What each symbol does to the nodes:
at | c g x l e w
rq | cm zc tz nr zd tm
zg | none fp cj tn sg ls
qs | none lq ff fz th zb
dz | gp zn bc fj ng gf
dr | ng cr none bc bt jl
pb | fl zd hd tm dq none
tm | dt rq fs hc pb none
bd | tj lt none qq cq qb
tz | rq hq none bt pg fs
ff | qs nz hp lp pp rl
zq | gn rj qn jm bb sm
dj | dq gr none hd gg none
bc | dz qb none gr dr gg
qm | mz pq none tt qq lb
sz | pm ng jl gf hc none
pn | gd jz none cr hq bt
ls | none zg pm jj cd none
zb | none qs rl lc tn gb
gr | fj dp none pg bc dj
zd | mb mt pg rq fj pb
jm | hl nb tj nz zq pp
cr | zz cq none qb pn dr
bs | rp bb gd sm cg tp
zt | none bq dh gt qg pf
bt | nr pn none dr tz lz
sg | none rp tp zg zj cd
zz | sm qn cr zn gd ng
lz | hc bt none jl fs none
mn | bq none rm qd qf dh
nz | lq lg rd bn jm ff
lg | gs none ht qf nb nz
fj | rl hp gr zd dz dq
ct | none none qd ql bq gt
zn | pp tj qb hp zz dz
tp | sg bs nr cj cm gj
hm | bb hz jz qn sd gd
dt | nq cm tm gj fl none
cl | none none nb gs ql hl
dd | rm none none jb pq tt
cd | none sg gj ls nq none
cf | none none qf bq gs qg
zj | none pf cm sg lc nq
lb | mt qm none hq dp pg
gf | hn dz gg dq sz none
gd | bs hm pn zz zc nr
mz | bn nc qm sd rd mt
fl | sn mb pb dt pr none
pp | th jm zn ff sm gp
nr | tp gd bt ng rq hc
rd | nz ht qq mz tj hp
bq | none none mn ct cf zt
rm | mn none dd hz nc sd
hq | zc tt none pn lb tz
lq | none gs nz qg hl qs
pr | gb rl dq fl hn none
rj | ql none md nb qd zq
pq | nc none none dd jn qm
fs | tm tz none lz hd none
tn | none th gp zb zg jj
hp | ff rd dp mt zn fj
lt | mg none none jn tc bd
gp | tn pp dz rl cj hn
hd | pb pg none fs dj none
th | none hl pp qs fp tn
nb | cl none mg lg rj jm
jb | hz none none tc dd jz
qn | zq md cq tj hm zz
qd | ct none hz rj mn bb
ht | lg none jn nc mg rd
fz | none qg lp pf qs lc
md | rj none tc mg hz qn
hc | gj nr lz sz tm none
gs | none none lg cf cl lq
mt | lp mz lb zc hp zd
zc | cg sd hq gd mt rq
jj | none tn hn gb ls none
hl | none cl jm lq gn th
jl | sz dr none gg lz none
rp | none gt bs fp pf sg
dq | pr fj dj pb gf none
cg | pf dh zc bs lp cm
bb | gt qd hm zq dh bs
cj | zg sm ng gp tp pm
pf | none zt cg rp fz zj
tt | sd dd none jz qm hq
sd | dh rm tt hm mz zc
cq | qn tc none bd jz cr
nc | qf none pq rm ht mz
gb | none zb pr sn jj none
sn | none lc fl nq gb none
jn | ht none none pq lt qq
dp | hp qq none lb qb gr
tj | jm mg bd rd qn zn
jz | hm jb none cq tt pn
gg | gf bc none dj jl none
bn | qg qf mz dh nz lp
qb | zn bd none dp cr bc
fp | none gn sm th rp zg
gn | none ql zq hl gt fp
pg | zd lb none tz gr hd
tc | md none none lt jb cq
pm | ls cj sz hn gj none
lp | fz bn mt cg ff mb
nq | none zj dt cd sn none
mb | lc lp zd cm rl fl
dh | zt mn sd bb bn cg
ng | cj zz dr dz nr sz
qf | cf none nc mn lg bn
hn | jj gp gf pr pm none
hz | qd none jb md rm hm
ql | none none rj cl ct gn
gt | none ct bb gn zt rp
lc | none fz mb zj zb sn
gj | cd tp hc pm dt none
rl | zb ff fj mb gp pr
cm | zj cg rq tp mb dt
sm | fp zq zz pp bs cj
qg | none cf bn zt lq fz
qq | rd jn none qm bd dp
mg | nb none lt ht md tj

The rows follow the links: the fewer symbols apart two nodes are, the more alike their rows tend to be.

Each row is also shifted at random along 4 hidden directions that mean nothing.

Row, then node:
[  -1,   47,   52,   32,   31,   32,   13,  -21,   28,   13,   20,  -29,   48,  -22,   12,   -2,   18,   20,   -5,  -52,  -58,   32,   21,   17, -104,  -11]
node: sn
[ 14, -19, -42, -11, -69, -33, -17, -44,  30,   2,  -3,  17, -37,  -5, -25,   8,  31, -22,  21,  30, -27,  -9,   5,  -1, -17,  28]
node: hz
[ 12, -18,  37,  -9,  -2, -41,  -6,   4,  19, -16,  17, -31,  46, -27,  23,   3,   7,  -5, -10, -17,  12,  28,  49,  -7,  12,  45]
node: zj
[ 36, -37,  -8,  -4,  -7,  17,  15,  10,   2,  17,  25,  43,   0, -27, -15,  20,   5, -11,  38, -10,   5,  28,  -1,  51,  10,   7]
node: dp
[-31,  17,  57,  12,   5,   9,  10,  62, -19, -48,  -9, -33,  26,  -3,  15,  11, -36,  36,   1, -14,  43,  -2,  30,  13,  63,  11]
node: qg
[  6,  37,   4,  17,  34,  43,  13, -12,   9,  40,  26,  13,  21,  27,  -1,   6,   4,   8,  -4, -18, -43,  38, -39, -15, -76, -36]
node: gg
[-25,  45,  22, -29,  54,  -8, -78,  10,   1, -12,  20, -46, -23,  69,  -1, -18, -12,  28, -18, -26,   3,   2, -48, -18, -47, -43]
node: nq
[-26,  23,   9,  25,  -7,  12,  -7,  -3,   4,  -4, -51,  10, -19,  26,  20, -20,  -6,  -5, -26,  18,   7, -23, -17, -20,   3, -17]
node: zq
[  1,  -4,  28,   0, -53,  -3, -25,  26,  14,  -9,  -1, -46, -27, -17,   4, -18,  -4,  19, -18, -21, -30, -12,  17,   4, -10,  13]
node: bq
[-18,  -4,  19,  55, -54,  13,   2,  -8,  38,  -6,  -6, -35,   4,  -1,   3, -22,   5, -31,  -5, -10, -23,  18,  28, -22, -43,  36]
node: ct
[-33, -23, -17,  45, -38,  -3,  26,  32,   2,  -3,   8,  14,  -3,  38, -15,  11, -24, -41,  11,  29,  30,  20,  -3, -40,  65,  32]
node: tc
[ 30,   3,  29, -22,  32, -16,  -6,  -6,  17,  -9,   5, -17,  13,   8,  53,   4,  15,  14, -34,   5,  24,  19,   8, -10,  16,   4]
node: cd
[ 16, -11, -17, -14,  -6,  68,  24, -29,   7,  21, -11,   8, -54, -33,  12, -35,  -6,  21, -63,   2, -54, -12, -41,   2, -34, -76]
node: zz
[ 34, -11, -64, -30, -15, -29, -25, -52,  -6,  37,   6,  29, -26,  12, -14, -12,  23, -34,   2,  16, -31,  -3, -32, -24, -56,  -3]
node: ng
[-80,  12, -28,  44,  13, -36, -12, -46,  21,   9,  33,   1,  26,  37, -50,   2,   6, -43,  -7,   4,  10,  29, -23, -72, -15,  12]
node: nr
[ 26,  23,  -9, -37, -11,  31,  55,  44, -54, -20, -34,  14, -16, -37,  13,  13, -23,  69,   1,  24,  -5, -49,  -7,  36,  55, -41]
node: rd
[-37,  -6, -11,   3,   4,   0,  17, -37,  27, -26,  15,   0, -12, -33, -19,   9,   1,  15, -23,  -1, -13,  14,  10,  16,  15, -19]
node: zc
[ -6, -25, -30,  -2,  23,   7,  12,  -1, -24,   4, -19,  52, -10, -14,  -1,   9,  -7, -34,  10,  31,  63, -14, -13,  -1,  83, -18]
node: zn
[ 37, -22,  28,  14,   4,  22, -17,  -7,  18,  21,  -2,  15,  10, -21,   6,  -5,   7, -32,  22, -35,   4,  11,  10,  56, -47,  14]
node: qs
[-20, -14,  -2,  17,  -1,   1,  41,   2,  16,   4,  50, -12,  21,   9,  -3,   0,  -6,   4, -42,  -2, -19,  36,  -8, -45,  26,   3]
node: bt
[ -7, -18,  -8,  -8,  16, -11,  27, -21,  12, -13,   8,  26,  10, -52, -21,  24,   0,   6,  22,  -4,  12,  -6,  30,  44,  42,   6]
node: mt
[ -43,   73,   38,   52,   63,   67,  -37,   -3,   -6,   37,   12,  -41,   24,   44,  -23,  -25,  -23,   16,   -9,  -69,  -48,   24,  -49,  -13, -142,  -68]
node: gb
[  4,  24, -10, -56,  45, -15,  19, -14,  -4, -24,  14, -17,  -2, -12,  -2,  12,  -6,  60, -22,   9, -16,  -2, -11,   1,  22, -37]
node: tm
[  3, -21,   3, -35,  15,  -3, -33, -24,   7, -18, -27, -18, -59, -11,  19, -31,  -9,  15, -54,  10,  25, -28, -20,   6,  38, -28]
node: bs
[ -25,   -3,    2,   -3,  -39,  -32, -111,   25,  -20,   -9,   11,  -12,  -40,   57,  -53,   -3,   -9,  -42,   62,   -7,   35,  -18,  -21,   12,  -22,   34]
node: cf
[-30, -17, -31,  17, -48, -40,  12, -10,  14, -31,   1,   4,   4, -19, -34,  21,   2,  -7,  16,  13,   0, -10,  41,   4,  39,  41]
node: rm
[  6, -16,  32,   5,  30,  -9,  18,  62, -39,  10,  -1, -14,  60, -15,  15,  -2, -24, -17,  -4, -16,  56,   8,  33, -13,  60,  28]
node: zb
[  2,   2,   8,  -1, -25,  14,  16,  43, -50,  -5, -42, -12,  -5, -37,  -3, -31, -28,   3,   5,  -3,   3, -46,  25,  11,  24,  -4]
node: lg
[-113,   21,    8,   88,   32,   70,   32,  -10,   44,  -10,   50,  -26,   13,   17,  -31,    2,  -38,  -12,  -43,  -25,   -5,   64,  -22,  -45,   14,  -34]
node: pn
[ 45, -12,  -9, -17, -47,   9,   0,  25, -34,  21, -48,   0, -29, -25,   7, -33,  -3,   5,  -8,   7,  -7, -63,  -3,  13,  -7,  -8]
node: nb
[ 38, -19,  -5, -28,  18, -10,  22,  13, -34,   9, -35, -15,   0, -26,  43, -25,  -2,   4, -55,  17,  19, -32,   4, -48,  48, -17]
node: cj
[-30,  16,   8,  12,  61, -33,   4,  -7, -14,  -5, -29,  42,  57,  36,  15,  17,   8, -45,  21,  14,  76,  -2,   1, -31,  46,  23]
node: hn
[ 35,   6,  34,  26, -12,  34,  13,  34, -14,   5, -35,   4,   2,  14,  41,  -7,  -4,  -2,  10,   1,  10, -10,   3,   8,   2,   5]
node: hl
[ -9,  -2,  12,  24, -48,  18,  46,   5,  10, -17, -42, -38,  -5, -48,  26, -42, -13,  23, -53,   0, -39, -20,  44, -17,   2,  -6]
node: qd
[  9, -12,   8, -13,  20,  19,   8,  -1, -22,  -1, -31,   9,  -3, -53,   7, -15,  -6,  -2, -10,  -7,  20, -28,  28,  44,  10, -23]
node: ff
[ 11, -21, -52, -39,  15, -30, -69,  15, -17,  18,  51,  21, -43,  82, -21,   0,  -7, -42,  17,  34,  24,   2, -75, -50,  17,  -3]
node: dr
[ -9,  -6, -23, -33,  46, -44,  27, -11, -17, -22,  -5,  43,  20,  31,  24,  32,   1, -14,   1,  39,  60,   4, -12, -39,  98,  -4]
node: sz
[ -6,  26,   3,  19,  34,  24,  39, -17,  27,  16,  26,   1,  12,  20,  25,  12,  19,   5, -22,   3, -34,  44, -28, -28, -33, -15]
node: jl

Complete each set of four: the symbols that take the first to the second take the third to the fourth, perhaps in another order.
Answers are names.
[  0, -19, -29,  -1,  10,  12, -51, -13,   8,  35,  46,  35, -33,  24, -54,  10,  10, -33,  61, -24,  -4,  25, -47,  44, -56,  -9]
: [ 35, -15, -14,  -2,  13,  10,  57,  29, -23,  21,  36,   4,  46, -29,  -5,  13,  -9,  -2,  17, -18, -13,  30,  22,  -4,  30,   6]
:: [ 21, -19,   7, -13,  -2,  32,  33,  -3,  27, -10,  38, -14, -26, -47,   8,   6,  -5,  42, -27, -12, -46,  24,   9,  39,  18, -16]
: tz

[-19,  12, -15,  -7,   6,  -4,  19, -28,   3,  -6,  29, -37,   8, -37, -29, -17,  -1,  35, -36, -26, -55,  -1,  -1, -19, -30, -29]
: [ -4,  36, -10,   4,   1,  41,  44,  16, -27,  -5, -25,  16,  -2, -19,  -3,  16, -16,  36,  23,  10, -20, -36,  -8,  27,   4, -32]
:: [ 27,  31,  40,   4,  41,  38,   9,  18,  -9,  27, -13, -17,  28,   5,  43, -14,  -1,  17, -25, -24, -19,   6, -17, -13, -51, -34]
: rp

[ 59, -13,  29,  11,   3,  27,  30,  21, -12,  35,  -9, -17,  35, -36,  49, -31,  -2, -18, -30, -22,  -9,   7,  24, -22, -21,  11]
: [ 78, -10,  11, -39,  15, -28, -24,  -2,   7,  11,  -9,  16,  -4,  22,  59,  -6,  34, -14,  -9,  23,  12,   6,  -2,   6, -11,  14]
:: [ 39, -20,  17, -23, -19, -23, -31, -14,  23,   8,  12, -33, -11,   2,  27, -15,  30,  -2, -33,  -8, -18,  13,   1, -17, -41,  27]
: nq

[-32,  24, -44, -18,  37, -44, -66, -57,  22,   5,  31,  24, -24,  73, -34,  16,  27, -14,  13,  25,   5,  10, -52, -28, -47, -11]
: [-24,   5, -12,   7,  44, -51, -35, -36,   0,   3, -26,  32,  29,  59,  22,  13,  13, -48,   8,  21,  73,   3,  -8, -46,  21,  25]
:: [ -3,  26, -14, -13, -13,  -3,   6, -13,   6, -21, -12,   5,  -7, -23, -27,  21,  -1,  48,  27,  10, -38, -21,  10,  42, -15,  -1]
: dh

[ 26,   3,  16,  24, -34,  -2, -18,  -6,  33,   8, -33,  21,  -3,  27,  43,  13,  27, -26,  15,  23,   6,   5,  17,   8, -23,  41]
: [  1,   0,  27,  49, -62,  26,  24,   4,  40,   3, -22, -38,  -1, -26,  22, -29,  10,  -5, -32, -22, -39,  18,  37, -15, -38,  18]
:: [-24,   3,   2,  10,  42, -19,  41,   5,  10, -15,  43,  19,  72,  -3,  -6,  57,   1,   4,  21,  -9,  24,  43,  31,   5,  45,  39]
: gr

[ -4,  -6,  13,  24, -35,  -7, -32,  36, -10,   4, -15,  -6,   1,  20, -14,   0, -17, -48,  51, -18,  31,  -9,  15,  12,  -4,  39]
: [  9,   9,  33,  29,   0,  12,  16,  43, -16,  -3, -39,  15,  23,  26,  41,  10,  -8, -24,  20,  18,  52,  -9,  19,  -7,  45,  25]
:: [ -6,  -2,  36, -10,  39, -28,  -4,  50, -31, -21,  14, -38,  46,  -8,   3, -14, -27,   2, -11, -31,  52,  -6,  40, -18,  60,  19]
: gb

[-34,  -1, -31,  20, -43,  29, -29,  22,  -9,  12,  23,  -2, -53,  65, -33, -15, -25, -23,   5,   8,  -9,   4, -62, -45,   7, -19]
: [ 74,   1, -21, -36, -29,  24, -25,  15,  -1,  29,   2,  38, -64,  35,   3,   5,  21,   9,  34,  19, -49, -12, -52,  41, -54, -29]
:: [-35,  -4,  37,  38,  41,  42,   1,  45, -13,  -2, -13,   2,  19,  19,  12, -16, -40, -33, -24, -14,  76,   5,  -5, -27,  63,  -7]
: zb

[ -8,   3,  35,  34,  38, -24,  16, -11,  31,  -2,   1,  14,  64,  33,  46,  26,  26, -40,  -6,   6,  49,  42,  33, -33,  27,  41]
: [ 37, -43,  16, -12, -14, -13, -53, -38,  48,   7,   9,   6, -31,   7,  19,   3,  37, -25,  -2,   2,  10,  15,   6,  29, -16,  33]
:: [ 44, -22, -42, -43,   4,  20, -12,  34, -48,  39,  38,  12, -33,  24,  -3, -10,  -8,  -1,  -2,   4, -14,  -3, -57,  -9,   2, -37]
: cq

[ 23, -13,   2, -17,  12,  -6,  51,   5, -29,   5, -31, -16,  24, -41,  51, -31,  -1,   7, -72,  17,  13, -17,  28, -45,  50,  -5]
: [ 23,  10,  42, -10,  28, -18,  19,  -8,  25, -20,   7, -20,  37, -14,  41,   2,  13,  22, -19,  -6,  -9,  18,  40,   2,  -8,  25]
:: [-56,   6, -18,  37, -33,  -5,  18,  12, -25,  -4, -13,  12,  14,   0, -44,   7, -24, -32,  46,   5,  13, -24,  10,  -6,  23,  18]
: zq

[-34,  27, -20,  42, -15,  30,  39, -19,   8,  -1, -25,  16, -14,  15,   9,  14,   9,  13, -11,  23, -24,   0, -17, -22,  -4, -24]
: [ 13, -11, -30, -15,  10,  38,  21, -20,  -2,  11,  -9,  18, -44, -28,  11, -10,   1,   3, -41,  13, -12,  -8, -32,   1,  10, -44]
:: [-20,   8,  -6,  11,  29, -38, -39, -23, -25,  23,  -4,  12,  47,   5, -48,   1,   9, -57,  41, -30,  30, -23,  16,  -9, -46,  26]
: pr

[ 42, -15,  25, -26, -59,  17, -28,  27,  -9,   2,  -3, -42, -39, -29,   2, -39, -10,  31,   2, -27, -59, -18,   3,  42, -55,  -7]
: [-35,  47,  51,  53,  15,  70,  37,  56,  -1, -16, -35, -43,  -4,  11,  61, -27, -33,  42, -61,  -7,  -3,   1, -12, -44,  28, -51]
:: [-78,  10,  -4,  30, -25, -31, -33,   3,   1, -30, -12, -25,  -1,  21, -38,  -6, -20, -24,   9,   3,  39, -10,  26, -22,  31,  34]
: jm

[-50,  30,   0,  45,  46,   8,  29, -19,  26,   5,  28,  16,  42,  49,   5,  16,   1, -20,  -9,  -7,  17,  52, -21, -48,   3,  -8]
: [ 63, -27, -34, -49,  17,   2,  55,  18, -61,  22, -15,  11,   0, -48,  19, -18,   2,  12, -24,  22, -10, -28,   1, -13,  44, -25]
:: [ 35, -34, -12, -53,  -5, -93, -31, -37,   0, -25,  -2,  -5,  17, -34,   7,   8,  30,  -4,   5,  12,  24, -16,  41,   7,  26,  64]
: rp

[-30,  38,  -1,  -7, -17,  -1, -58, -19,  17, -22, -32, -21, -60,  52,   5, -23,  -6,  17, -23,  16, -11, -27, -30, -17, -48, -34]
: [ 51, -11, -33, -12, -39,  -5,  51, -37,  17,   0, -35,  47, -23, -24,  42,  22,  31,  14,   7,  48, -28, -11,   6,  20,   8,   6]
:: [ 52, -24,  12,  16, -67,   7,   2,  -1,  14,  18, -22,  -4, -10, -20,  29, -15,  25, -32,   2,   9, -17,  -2,  21,  -3, -23,  37]
: nb

[-66, -19,  -3,  70,   1,  -5,   2, -60,  75,  -4,  44,  37,  15,  39, -34,  40,  11, -63,  15, -12,  10,  75,   7, -17, -22,  45]
: [  1, -42, -41, -23, -12, -81,  16, -48,  23,  -3,  22,  40,  24,  -7,  -9,  29,  41, -44,   6,  39,  22,  17,  31, -25,  36,  61]
:: [ 41, -29, -28, -13, -58,  10,  62,  15, -13,  -5, -38,  -1, -27, -47,  30, -12,  -1,  25, -30,  30, -22, -31,  12,  -8,  50,  -7]
: zq

[ 45,   8,  20, -24,  40, -11, -17,  19, -13,  14, -12,  14,  13,  34,  42,   6,   8, -13,  14,   6,  50,  -1, -10,  -3,   6,   0]
: [ 17,   7,   1, -26,  25, -41, -18, -49,  26,  -1, -12,   7,   9,  16,  29,  -1,  37,  12, -21,  14,   2,   1,   9, -11, -27,   6]
:: [ 24,  -1,  41,   9, -34,  -5, -14,   1,  46, -11, -21, -23, -17,  13,  46,   2,  10,  16, -13,   8, -14,   1,  13,  11, -21,  19]
: bn

[ 34, -21, -22, -26,  -2, -24, -15, -17, -16,  15, -22,  -3, -12,  -5,  19, -36,   6, -12, -39,  14,  -2, -35,  -1, -43, -10, -12]
: [-29,  33,  14, -16,  74,  -6, -29,  13, -45,  -6, -10,  -7,  10,  31, -15,   4, -23,  17,   6,  -8,  41, -24, -23, -11,   5, -37]
:: [ -6, -12, -16,  -7,  21, -24,  19,  20, -10,  -3,  49,  -8,  37,  -4, -28,  30, -10,  -2,  15, -15,   4,  30,   6,  -5,  30,  19]
: lz

[-56,  35,  -2,  59,   2,  21,  49,   0, -13, -12, -20,  36,  39,  -5, -30,  35, -11,  -3,  40,  -5,   6,  -1,  26,  12,   1,  -2]
: [ 72, -37, -10, -25, -14,  37,  22,   0,  12,  28,  16,  26, -21, -52,  -1,   2,  11,  15,  15, -12, -42,  17,  -4,  64, -26, -18]
:: [ -1,  -6,   1,  10, -13, -43, -14, -69,  38,  13,   3,  -9,  20, -13,  -3, -12,  45, -38, -14,  -6, -27,  14,  30, -29, -81,  34]
: hc

